Here is a tiny trained network, its code and every weight. The questions are about switching its units off for an input and a target symbol, where a switched-off unit gives its printed mean instead of its output.

import numpy as np


def w(rows, s, z=0):
    codes = np.array(rows[::2]) - 128.0
    scale = np.full(codes.shape[1], s)
    scale[-1] = z or s
    return codes * scale


def norm(h):
    return h / np.sqrt((h * h).mean(-1, keepdims=True) + 1e-5)


def f(y):
    return np.maximum(y, 0)


def softmax(a):
    e = np.exp(a - a.max(-1, keepdims=True))
    return e / e.sum(-1, keepdims=True)


def log_softmax(a):
    a = a - a.max(-1, keepdims=True)
    return a - np.log(np.exp(a).sum(-1, keepdims=True))


def net(x, mask):
    ids = ['ΓΞαβεμτψ'.index(c) for c in x.split()]
    T = len(ids)
    res = E[ids] + P[:T]
    q, k, v = (norm(res) @ M[0].T for M in (Q, K, V))
    z = softmax(np.where(np.tri(T) > 0, q @ k.T / 2**0.5, -1e9)) @ v
    res = res + np.where(mask[0], z, O[0][:, -1]) @ O[0][:, :-1]
    y = f(norm(res) @ A[0][:, :-1].T + A[0][:, -1])
    res = res + np.where(mask[1:25], y, B[0][:, -1]) @ B[0][:, :-1]
    return log_softmax(norm(res)[-1] @ U[:, :-1].T + U[:, -1])


Q, K, V, O, A, B = {}, {}, {}, {}, {}, {}
E = w([
[90,140,26,125],'Γ',
[207,76,163,3],'Ξ',
[83,101,34,60],'α',
[150,203,95,134],'β',
[68,107,59,144],'ε',
[78,69,139,221],'μ',
[30,243,205,106],'τ',
[156,137,158,196],'ψ',
],0.013)
P = w([
[60,13,113,178],'0',
[79,65,140,139],'1',
[123,145,159,148],'2',
[141,153,174,156],'3',
[109,145,149,210],'4',
[152,116,136,155],'5',
[149,253,216,180],'6',
],0.0035)
Q[0] = w([
[151,116,112,166],'h1',
[157,253,89,4],'h1',
],0.0066)
K[0] = w([
[176,166,94,2],'h1',
[124,146,154,254],'h1',
],0.0083)
V[0] = w([
[2,122,104,95],'h1',
[203,52,36,103],'h1',
],0.0082)
O[0] = w([
[138,130,89,190,251],'h1',
[193,249,184,74,68],'h1',
],0.019,0.0032)
A[0] = w([
[187,116,155,109,72],'n1',
[84,112,37,102,139],'n2',
[174,226,91,76,118],'n3',
[65,98,195,13,107],'n4',
[151,149,221,117,141],'n5',
[124,147,120,201,195],'n6',
[115,79,186,152,146],'n7',
[159,66,152,118,156],'n8',
[74,150,61,134,170],'n9',
[73,50,118,101,211],'n10',
[143,122,16,38,59],'n11',
[221,206,98,241,60],'n12',
[154,188,30,116,106],'n13',
[213,77,95,160,117],'n14',
[91,101,99,95,89],'n15',
[72,190,161,120,152],'n16',
[129,155,93,118,108],'n17',
[148,133,109,82,75],'n18',
[161,110,203,51,204],'n19',
[89,170,221,190,151],'n20',
[191,84,102,45,182],'n21',
[238,41,1,75,179],'n22',
[69,65,103,84,233],'n23',
[84,78,67,196,255],'n24',
],0.0095,0.0029)
B[0] = w([
[118,206,42,50,141],'n1',
[83,176,163,48,191],'n2',
[106,85,210,158,179],'n3',
[170,82,185,45,163],'n4',
[46,142,105,216,158],'n5',
[216,57,51,152,192],'n6',
[209,240,90,143,159],'n7',
[202,126,5,96,152],'n8',
[151,104,155,59,199],'n9',
[189,178,221,95,206],'n10',
[215,135,117,221,162],'n11',
[51,155,92,74,195],'n12',
[205,38,194,173,174],'n13',
[29,133,33,31,155],'n14',
[84,151,236,85,153],'n15',
[30,40,128,109,165],'n16',
[245,197,161,127,143],'n17',
[177,121,128,77,137],'n18',
[45,130,131,230,166],'n19',
[168,106,169,198,178],'n20',
[159,177,3,188,162],'n21',
[43,98,54,185,196],'n22',
[165,73,174,107,205],'n23',
[154,110,78,39,254],'n24',
],0.0041,0.0093)
U = w([
[141,138,113,158,69],'Γ',
[87,146,201,38,255],'Ξ',
[208,123,139,169,101],'α',
[156,86,150,152,57],'β',
[96,154,69,136,88],'ε',
[181,51,123,191,67],'μ',
[3,39,121,177,188],'τ',
[237,5,208,159,128],'ψ',
],0.0073,0.0039)

Each question gives the input, a string of symbols that net reads in full, and the target symbol t.
The units are the heads (2 rows each of Q, K, V and O) and the neurons (one row each of A and B). Each row of codes is followed by its name. A weight is (code - 128) times the scale printed after its matrix; where a second scale follows, it is the last column's (O, A, B and U).
mask holds one flag per unit, heads first, then neurons. A switched-off unit (its flag False) gives its mean, the last column of its rows in O or B, instead of its output. The means were averaged over made-up inputs and are rounded, as every weight is.
A unit's drop is (log p(t) with every unit on - log p(t) with that unit switched off) / (log p(t) with every unit on - log p(t) with every unit switched off).
The circuit of an input: a set's keep is (log p(t) with only the set's units on - log p(t) with every unit switched off) / (log p(t) with every unit on - log p(t) with every unit switched off). Starting from the 12 units with the biggest drops (on a tie, the unit counted first), units are removed one at a time, each time the one whose removal leaves the highest keep (on an exact tie, the one counted first), for as long as the keep stays at least 0.8.
units of the circuit, in order: the units of the circuit, biggest drop first
top k neurons: the k neurons with the biggest drops, biggest first
drop of u: that unit's drop, to one decimal
input Γ β ψ ε β, target Ξ: units of the circuit, in order => h1, n2
input β ψ τ β, target Ξ: units of the circuit, in order => h1, n2, n10
input τ μ β, target τ: units of the circuit, in order => h1
input β Ξ β Γ ε, target ψ: top 2 neurons => n13, n3
input α Ξ β β α, target ψ: top 3 neurons => n11, n13, n12
input α Ξ β, target ψ: units of the circuit, in order => h1, n13
input ε β ψ α, target Ξ: units of the circuit, in order => h1, n2, n10
input Ξ Ξ ε ψ α, target Ξ: units of the circuit, in order => h1, n2
input ε ε Γ ε Ξ τ τ, target τ: units of the circuit, in order => n16, h1
input Ξ β ε, target Ξ: drop of n14 => -0.1
input τ τ Ξ, target τ: drop of n3 => 0.0
input Ξ ε μ, target Ξ: drop of h1 => 1.1
input Ξ β Γ τ Ξ β μ, target Ξ: drop of n20 => -0.1
